Below is a small trained network, with its code and all its weights. Each question gives an input and a target symbol and asks what happens when units are switched off, that is, made to give their printed mean instead of their output.

import numpy as np


def w(rows, s, z=0):
    codes = np.array(rows[::2]) - 128.0
    scale = np.full(codes.shape[1], s)
    scale[-1] = z or s
    return codes * scale


def f(y):
    return np.maximum(y, 0)


def softmax(a):
    e = np.exp(a - a.max(-1, keepdims=True))
    return e / e.sum(-1, keepdims=True)


def log_softmax(a):
    a = a - a.max(-1, keepdims=True)
    return a - np.log(np.exp(a).sum(-1, keepdims=True))


def net(x, mask):
    ids = ['ΓΘΞΠΣΨαβδζητ'.index(c) for c in x.split()]
    T = len(ids)
    res = E[ids] + P[:T]
    u = 0
    for l in range(2):
        r = res
        for j in range(2):
            rows = slice(3 * j, 3 * j + 3)
            q, k, v = (r @ M[l][rows].T for M in (Q, K, V))
            z = softmax(np.where(np.tri(T) > 0, q @ k.T / 3**0.5, -1e9)) @ v
            o = O[l][rows]
            res = res + np.where(mask[u + j], z, o[:, -1]) @ o[:, :-1]
        u += 2
        y = f(res @ A[l][:, :-1].T + A[l][:, -1])
        res = res + np.where(mask[u : u + 4], y, B[l][:, -1]) @ B[l][:, :-1]
        u += 4
    return log_softmax(res[-1] @ U[:, :-1].T + U[:, -1])


Q, K, V, O, A, B = {}, {}, {}, {}, {}, {}
E = w([
[61,166,196,135,161],'Γ',
[142,166,40,168,125],'Θ',
[142,107,202,132,140],'Ξ',
[61,68,135,196,138],'Π',
[84,117,113,153,196],'Σ',
[175,181,147,122,99],'Ψ',
[171,125,98,142,79],'α',
[165,183,180,92,196],'β',
[87,187,127,248,69],'δ',
[106,196,85,125,161],'ζ',
[185,213,81,128,102],'η',
[204,28,75,220,166],'τ',
],0.013)
P = w([
[16,147,65,60,116],'0',
[38,179,78,112,128],'1',
[70,196,97,148,135],'2',
[91,205,107,177,143],'3',
[116,212,119,197,157],'4',
[133,217,129,210,170],'5',
[156,218,139,226,176],'6',
[171,218,147,241,184],'7',
[193,218,149,253,201],'8',
[192,232,143,244,187],'9',
[188,228,139,228,196],'10',
],0.0054)
Q[0] = w([
[168,56,141,104,73],'L0H0',
[116,102,166,109,158],'L0H0',
[110,88,151,47,80],'L0H0',
[145,147,86,254,120],'L0H1',
[251,176,148,188,207],'L0H1',
[142,186,99,40,146],'L0H1',
],0.0093)
K[0] = w([
[62,128,91,38,169],'L0H0',
[125,138,172,108,92],'L0H0',
[34,126,115,97,117],'L0H0',
[255,86,29,250,223],'L0H1',
[248,181,150,38,216],'L0H1',
[132,251,120,63,10],'L0H1',
],0.0077)
V[0] = w([
[111,183,134,248,156],'L0H0',
[137,160,172,189,104],'L0H0',
[90,92,125,87,104],'L0H0',
[143,105,97,107,154],'L0H1',
[77,158,143,111,146],'L0H1',
[118,105,141,153,126],'L0H1',
],0.012)
O[0] = w([
[59,82,108,2,84,248],'L0H0',
[68,95,78,53,126,181],'L0H0',
[140,187,137,200,138,92],'L0H0',
[196,163,139,101,131,119],'L0H1',
[98,106,130,208,35,136],'L0H1',
[125,131,188,109,151,134],'L0H1',
],0.0072,0.016)
A[0] = w([
[208,104,63,95,67,216],'L0N0',
[85,14,254,177,113,17],'L0N1',
[71,244,139,101,112,97],'L0N2',
[154,173,93,109,60,254],'L0N3',
],0.0059,0.0019)
B[0] = w([
[70,47,106,78,113,179],'L0N0',
[85,2,213,81,75,151],'L0N1',
[86,175,147,64,226,254],'L0N2',
[147,192,122,120,97,219],'L0N3',
],0.0073,0.0045)
Q[1] = w([
[255,83,119,214,130],'L1H0',
[137,43,216,142,144],'L1H0',
[58,125,83,167,41],'L1H0',
[85,118,187,96,4],'L1H1',
[168,27,114,225,118],'L1H1',
[240,71,176,70,254],'L1H1',
],0.0076)
K[1] = w([
[42,220,130,162,71],'L1H0',
[113,90,254,198,63],'L1H0',
[68,115,112,13,71],'L1H0',
[210,53,105,83,144],'L1H1',
[92,94,108,224,75],'L1H1',
[171,232,159,236,170],'L1H1',
],0.0075)
V[1] = w([
[115,79,117,185,178],'L1H0',
[130,206,80,153,110],'L1H0',
[222,46,66,194,110],'L1H0',
[104,204,185,94,254],'L1H1',
[157,79,87,55,137],'L1H1',
[114,62,55,144,226],'L1H1',
],0.0084)
O[1] = w([
[95,3,104,156,172,102],'L1H0',
[99,160,45,70,148,87],'L1H0',
[204,15,118,73,141,8],'L1H0',
[86,190,223,139,222,145],'L1H1',
[194,118,128,173,139,201],'L1H1',
[134,80,54,173,254,152],'L1H1',
],0.0086,0.011)
A[1] = w([
[201,153,141,186,2,253],'L1N0',
[149,165,11,105,101,2],'L1N1',
[142,175,19,203,134,72],'L1N2',
[168,217,110,138,77,6],'L1N3',
],0.0092,0.0046)
B[1] = w([
[240,130,151,219,23,196],'L1N0',
[116,22,120,95,118,219],'L1N1',
[185,52,17,194,219,201],'L1N2',
[205,148,132,1,178,253],'L1N3',
],0.0099,0.0054)
U = w([
[47,139,215,111,122,96],'Γ',
[86,15,61,74,130,57],'Θ',
[162,136,221,207,78,241],'Ξ',
[42,27,107,193,49,111],'Π',
[63,119,80,253,176,254],'Σ',
[191,162,199,91,103,209],'Ψ',
[184,93,87,168,69,164],'α',
[180,226,225,164,195,102],'β',
[13,87,91,38,26,77],'δ',
[116,197,67,135,199,70],'ζ',
[189,119,100,58,137,51],'η',
[193,78,137,172,202,135],'τ',
],0.0076,0.0068)

Each question gives the input, a string of symbols that net reads in full, and the target symbol t.
The units are the heads (3 rows each of Q, K, V and O) and the neurons (one row each of A and B). Each row of codes is followed by its name. A weight is (code - 128) times the scale printed after its matrix; where a second scale follows, it is the last column's (O, A, B and U).
mask holds one flag per unit, layer by layer, with each layer's heads first. A switched-off unit (its flag False) gives its mean, the last column of its rows in O or B, instead of its output. The means were averaged over made-up inputs and are rounded, as every weight is.
A unit's drop is (log p(t) with every unit on - log p(t) with that unit switched off) / (log p(t) with every unit on - log p(t) with every unit switched off).
The circuit of an input: a set's keep is (log p(t) with only the set's units on - log p(t) with every unit switched off) / (log p(t) with every unit on - log p(t) with every unit switched off). Starting from all 12 units, units are removed one at a time, each time the one whose removal leaves the highest keep (on an exact tie, the one counted first), for as long as the keep stays at least 0.8.
circuit, biggest first: the units of the circuit, biggest drop first
most important unit: the unit with the biggest drop
top k neurons: the k neurons with the biggest drops, biggest first
which heads matter: for each layer, one digit per head in row order, 1 if its drop is at least 0.15 and else 0, layers parted by /
input β δ Γ Σ, target Σ: which heads matter : 11 / 10
input ζ δ Σ Γ Ψ δ δ δ τ Θ Ξ, target τ: which heads matter : 01 / 11
input δ Σ Ψ Γ ζ α, target α: which heads matter : 01 / 01
input δ ζ η ζ Σ δ α δ, target α: which heads matter : 01 / 01
input β Ξ Γ Ψ β Π, target Π: circuit, biggest first : (L0N1, L0N2, L0H1, L1N3)
input δ Σ τ Σ Σ δ δ Σ, target Θ: circuit, biggest first : (L1H0, L0H0)
input δ Γ ζ δ Γ τ δ δ Θ, target Θ: top 3 neurons : (L0N0, L1N0, L0N2)
input Ψ Ξ δ Γ, target Γ: circuit, biggest first : (L0H0, L1H1, L1N2)
input δ δ ζ ζ δ Θ δ δ ζ η, target η: top 4 neurons : (L1N3, L0N3, L1N2, L1N1)
input δ δ Σ Γ Ξ, target Ξ: which heads matter : 01 / 10
input β Ξ Γ ζ Ψ δ δ Γ Γ δ, target Γ: which heads matter : 10 / 11
input δ Ψ δ Σ Σ δ ζ δ Θ, target Θ: most important unit : L1H1
input η δ δ Σ δ, target Σ: which heads matter : 10 / 11
input δ β Σ Ψ Σ Π, target Π: most important unit : L0N1
input Ψ δ δ Γ δ, target Γ: which heads matter : 11 / 11
input Σ Π α, target α: circuit, biggest first : (L1N0, L0N2, L1H1, L0H1)
input Θ Θ Ξ Σ τ δ δ δ η, target Θ: which heads matter : 11 / 10
input Σ Σ δ Γ η Σ δ Θ δ δ τ, target Θ: which heads matter : 11 / 10
input δ Π Σ, target Σ: circuit, biggest first : (L1N3, L1H1)
input δ τ ζ ζ δ ζ δ δ δ, target Θ: most important unit : L0H0
input Σ ζ δ Ψ Γ δ Ψ δ, target Ψ: which heads matter : 10 / 11
input Π ζ Θ δ ζ δ ζ δ, target ζ: which heads matter : 10 / 11
input Σ δ τ Γ Π Γ δ δ Π, target Θ: circuit, biggest first : (L0H0, L1H0)
